Below are the code and all the weights of a small trained network. Each question names an input and a target symbol and asks about switching units off, where a switched-off unit gives its printed mean instead of its output.

import numpy as np


def w(rows, s, z=0):
    codes = np.array(rows[::2]) - 128.0
    scale = np.full(codes.shape[1], s)
    scale[-1] = z or s
    return codes * scale


def f(y):
    return np.maximum(y, 0)


def softmax(a):
    e = np.exp(a - a.max(-1, keepdims=True))
    return e / e.sum(-1, keepdims=True)


def log_softmax(a):
    a = a - a.max(-1, keepdims=True)
    return a - np.log(np.exp(a).sum(-1, keepdims=True))


def net(x, mask):
    ids = ['γμξστφψω'.index(c) for c in x.split()]
    T = len(ids)
    res = E[ids] + P[:T]
    u = 0
    for l in range(3):
        r = res
        for j in range(2):
            rows = slice(3 * j, 3 * j + 3)
            q, k, v = (r @ M[l][rows].T for M in (Q, K, V))
            z = softmax(np.where(np.tri(T) > 0, q @ k.T / 3**0.5, -1e9)) @ v
            o = O[l][rows]
            res = res + np.where(mask[u + j], z, o[:, -1]) @ o[:, :-1]
        u += 2
        y = f(res @ A[l][:, :-1].T + A[l][:, -1])
        res = res + np.where(mask[u : u + 4], y, B[l][:, -1]) @ B[l][:, :-1]
        u += 4
    return log_softmax(res[-1] @ U[:, :-1].T + U[:, -1])


Q, K, V, O, A, B = {}, {}, {}, {}, {}, {}
E = w([
[136,151,94,174,93,168],'γ',
[76,41,138,69,134,178],'μ',
[31,215,184,178,139,124],'ξ',
[206,62,131,227,198,72],'σ',
[131,146,99,175,93,162],'τ',
[132,144,90,185,72,170],'φ',
[87,143,140,80,57,70],'ψ',
[255,135,154,95,110,171],'ω',
],0.015)
P = w([
[203,132,236,253,178,56],'0',
[161,167,159,141,156,196],'1',
[148,201,143,114,140,201],'2',
[126,216,134,96,134,189],'3',
[107,207,113,92,131,176],'4',
[99,197,104,90,122,151],'5',
[89,168,88,95,110,136],'6',
[80,149,73,91,99,116],'7',
[73,119,64,89,90,105],'8',
[64,100,69,98,80,82],'9',
[56,63,61,97,66,65],'10',
[66,52,56,121,61,62],'11',
[56,43,47,142,55,50],'12',
],0.0051)
Q[0] = w([
[107,161,99,64,69,165],'L0H1',
[176,110,153,149,255,51],'L0H1',
[149,140,171,50,207,108],'L0H1',
[18,180,80,118,137,130],'L0H2',
[93,119,110,143,185,72],'L0H2',
[143,155,187,72,85,65],'L0H2',
],0.0082)
K[0] = w([
[86,198,187,92,111,175],'L0H1',
[255,88,53,204,191,76],'L0H1',
[246,145,118,150,134,173],'L0H1',
[91,144,45,124,140,156],'L0H2',
[136,139,52,171,206,106],'L0H2',
[161,133,143,110,122,215],'L0H2',
],0.0084)
V[0] = w([
[171,132,77,96,96,255],'L0H1',
[183,87,172,169,109,81],'L0H1',
[148,116,177,68,80,122],'L0H1',
[217,126,87,109,159,131],'L0H2',
[146,89,159,176,145,43],'L0H2',
[27,145,115,97,77,100],'L0H2',
],0.0071)
O[0] = w([
[99,89,79,180,188,84,6],'L0H1',
[148,254,152,82,172,202,74],'L0H1',
[100,188,62,119,129,108,156],'L0H1',
[119,116,85,162,191,94,53],'L0H2',
[62,165,63,79,159,167,71],'L0H2',
[179,110,188,108,120,210,166],'L0H2',
],0.0063,0.002)
A[0] = w([
[159,145,1,122,138,131,134],'L0N1',
[209,110,190,131,170,130,131],'L0N2',
[73,168,170,119,138,165,254],'L0N3',
[79,104,138,51,89,91,120],'L0N4',
],0.0097,0.0032)
B[0] = w([
[80,106,63,178,141,114,190],'L0N1',
[254,108,146,101,175,250,173],'L0N2',
[50,163,51,116,174,140,253],'L0N3',
[130,82,140,107,69,40,251],'L0N4',
],0.0073,0.0046)
Q[1] = w([
[1,100,84,144,96,121],'L1H1',
[61,143,36,207,75,121],'L1H1',
[171,94,143,107,203,94],'L1H1',
[195,179,214,107,132,136],'L1H2',
[156,141,170,183,181,120],'L1H2',
[113,210,97,116,75,113],'L1H2',
],0.0071)
K[1] = w([
[52,99,108,123,109,133],'L1H1',
[65,138,78,161,71,78],'L1H1',
[198,140,75,136,206,246],'L1H1',
[88,118,81,123,151,85],'L1H2',
[105,194,169,114,134,134],'L1H2',
[131,3,184,93,106,139],'L1H2',
],0.0077)
V[1] = w([
[141,167,86,192,159,168],'L1H1',
[219,144,161,129,120,155],'L1H1',
[162,177,125,126,199,254],'L1H1',
[160,218,102,206,79,109],'L1H2',
[174,146,77,97,212,192],'L1H2',
[55,128,117,110,206,42],'L1H2',
],0.0062)
O[1] = w([
[162,124,137,106,157,69,69],'L1H1',
[95,129,47,110,194,87,75],'L1H1',
[182,85,118,103,212,46,2],'L1H1',
[217,253,122,165,131,77,173],'L1H2',
[144,50,224,119,164,112,122],'L1H2',
[17,162,138,61,192,134,104],'L1H2',
],0.0062,0.0058)
A[1] = w([
[40,158,175,19,133,142,136],'L1N1',
[88,85,148,169,108,3,107],'L1N2',
[190,140,170,151,157,197,2],'L1N3',
[138,255,137,100,125,50,203],'L1N4',
],0.0067,0.004)
B[1] = w([
[63,76,154,197,137,42,254],'L1N1',
[153,165,190,103,100,196,186],'L1N2',
[170,221,255,100,126,102,148],'L1N3',
[139,162,74,142,141,71,249],'L1N4',
],0.0092,0.0053)
Q[2] = w([
[120,178,187,64,109,117],'L2H1',
[66,167,173,160,160,133],'L2H1',
[148,144,154,180,188,156],'L2H1',
[117,118,121,255,75,139],'L2H2',
[128,92,100,203,176,215],'L2H2',
[177,87,78,176,189,221],'L2H2',
],0.0076)
K[2] = w([
[89,170,217,80,74,61],'L2H1',
[76,183,149,226,184,124],'L2H1',
[144,195,217,157,253,155],'L2H1',
[119,54,127,40,66,106],'L2H2',
[213,31,150,78,186,56],'L2H2',
[179,48,168,81,225,99],'L2H2',
],0.006)
V[2] = w([
[152,74,117,127,67,212],'L2H1',
[47,93,132,171,126,104],'L2H1',
[155,147,250,142,108,144],'L2H1',
[171,156,114,154,112,255],'L2H2',
[71,181,134,197,165,192],'L2H2',
[128,34,165,86,69,114],'L2H2',
],0.007)
O[2] = w([
[106,169,139,205,254,90,27],'L2H1',
[197,171,123,114,176,165,205],'L2H1',
[105,138,45,119,196,106,136],'L2H1',
[147,146,89,142,71,234,2],'L2H2',
[120,160,116,185,245,181,119],'L2H2',
[152,158,110,61,104,79,104],'L2H2',
],0.0078,0.0062)
A[2] = w([
[133,73,222,97,137,62,163],'L2N1',
[171,163,135,110,138,67,170],'L2N2',
[209,109,123,121,77,123,250],'L2N3',
[113,117,1,126,128,72,100],'L2N4',
],0.0081,0.0018)
B[2] = w([
[145,160,92,174,66,255,253],'L2N1',
[103,174,138,17,143,164,210],'L2N2',
[88,156,219,153,226,73,252],'L2N3',
[20,115,12,89,134,103,180],'L2N4',
],0.0057,0.0056)
U = w([
[90,154,174,198,179,89,115],'γ',
[113,121,39,49,128,103,240],'μ',
[203,179,255,80,117,138,130],'ξ',
[78,54,145,87,124,176,153],'σ',
[139,108,67,141,126,110,152],'τ',
[159,140,82,182,116,101,111],'φ',
[132,174,84,88,112,234,97],'ψ',
[128,102,195,136,100,105,1],'ω',
],0.009,0.0041)

Each question gives the input, a string of symbols that net reads in full, and the target symbol t.
The units are the heads (3 rows each of Q, K, V and O) and the neurons (one row each of A and B). Each row of codes is followed by its name. A weight is (code - 128) times the scale printed after its matrix; where a second scale follows, it is the last column's (O, A, B and U).
mask holds one flag per unit, layer by layer, with each layer's heads first. A switched-off unit (its flag False) gives its mean, the last column of its rows in O or B, instead of its output. The means were averaged over made-up inputs and are rounded, as every weight is.
A unit's drop is (log p(t) with every unit on - log p(t) with that unit switched off) / (log p(t) with every unit on - log p(t) with every unit switched off).
The circuit of an input: a set's keep is (log p(t) with only the set's units on - log p(t) with every unit switched off) / (log p(t) with every unit on - log p(t) with every unit switched off). Starting from the 12 units with the biggest drops (on a tie, the unit counted first), units are removed one at a time, each time the one whose removal leaves the highest keep (on an exact tie, the one counted first), for as long as the keep stays at least 0.8.
units of the circuit, in order: the units of the circuit, biggest drop first
top k neurons: the k neurons with the biggest drops, biggest first
heads that matter: for each layer, one digit per head in row order, 1 if its drop is at least 0.15 and else 0, layers parted by /
drop when u is switched off: that unit's drop, to one decimal
input ψ μ σ τ γ σ, target μ: units of the circuit, in order : [L1H1; L0N2; L2N4]
input φ ω γ μ ξ ω ω ψ τ ψ ξ ψ, target γ: top 2 neurons : [L0N3; L0N4]
input ψ τ ξ ω ξ ψ τ ω ψ φ ξ ξ ψ, target ψ: units of the circuit, in order : [L1H1; L2H2; L0N4]
input φ ψ ξ ξ ψ, target γ: units of the circuit, in order : [L2H2; L0N3; L1N1]
input ω φ ω, target μ: heads that matter : 00 / 11 / 00
input μ τ ψ σ, target ξ: heads that matter : 10 / 10 / 00
input ψ φ ψ, target ψ: heads that matter : 00 / 00 / 11
input ψ ξ ω γ ψ ψ μ σ φ σ ω, target μ: units of the circuit, in order : [L1H1; L0N2]
input μ τ σ ψ σ, target μ: heads that matter : 10 / 11 / 10
input ψ ξ ψ τ, target ξ: heads that matter : 11 / 00 / 11
input γ σ γ γ ψ ξ μ φ φ ψ ψ φ, target ψ: top neuron : [L0N4]
input ξ ξ ψ, target μ: units of the circuit, in order : [L2N4; L1H2; L1N4]
input ψ ξ ω τ, target ξ: heads that matter : 10 / 11 / 00
input φ σ ψ ξ ψ ω ω ξ ω φ τ τ ψ, target ξ: heads that matter : 10 / 11 / 01
input ω ξ ξ ψ σ, target ξ: top neuron : [L1N3]
input σ ω μ ψ φ τ φ μ ψ ψ φ, target ψ: heads that matter : 11 / 11 / 00
input σ ξ ψ ξ ψ ξ, target μ: top 2 neurons : [L1N1; L0N3]
input μ φ γ, target μ: top 2 neurons : [L1N1; L2N4]
input ψ ξ ξ σ ξ γ, target ξ: top 3 neurons : [L0N3; L1N1; L1N4]
input ψ ψ ω σ σ μ γ ψ, target ξ: top 3 neurons : [L1N2; L0N2; L0N3]
input ψ φ γ ψ ω φ φ σ τ ψ ψ σ γ, target ψ: top 3 neurons : [L0N4; L1N1; L1N4]
input ψ ψ γ γ γ ξ ξ ψ ψ ψ ξ, target μ: top 2 neurons : [L0N3; L1N1]
input ψ ψ ψ, target μ: top 2 neurons : [L2N4; L0N4]
input σ ψ ψ φ τ φ τ γ φ γ, target γ: top neuron : [L0N4]
input τ ψ γ ξ ξ φ, target ξ: drop when L0N3 is switched off : 0.5
input ω σ φ, target σ: drop when L2H2 is switched off : 0.2
input γ ω ψ γ ψ σ ξ φ ψ φ ψ ψ γ, target ψ: drop when L0N1 is switched off : -0.1
input σ σ ξ τ ξ τ ω ψ ψ ψ ψ ψ τ, target ψ: drop when L1N1 is switched off : 0.1
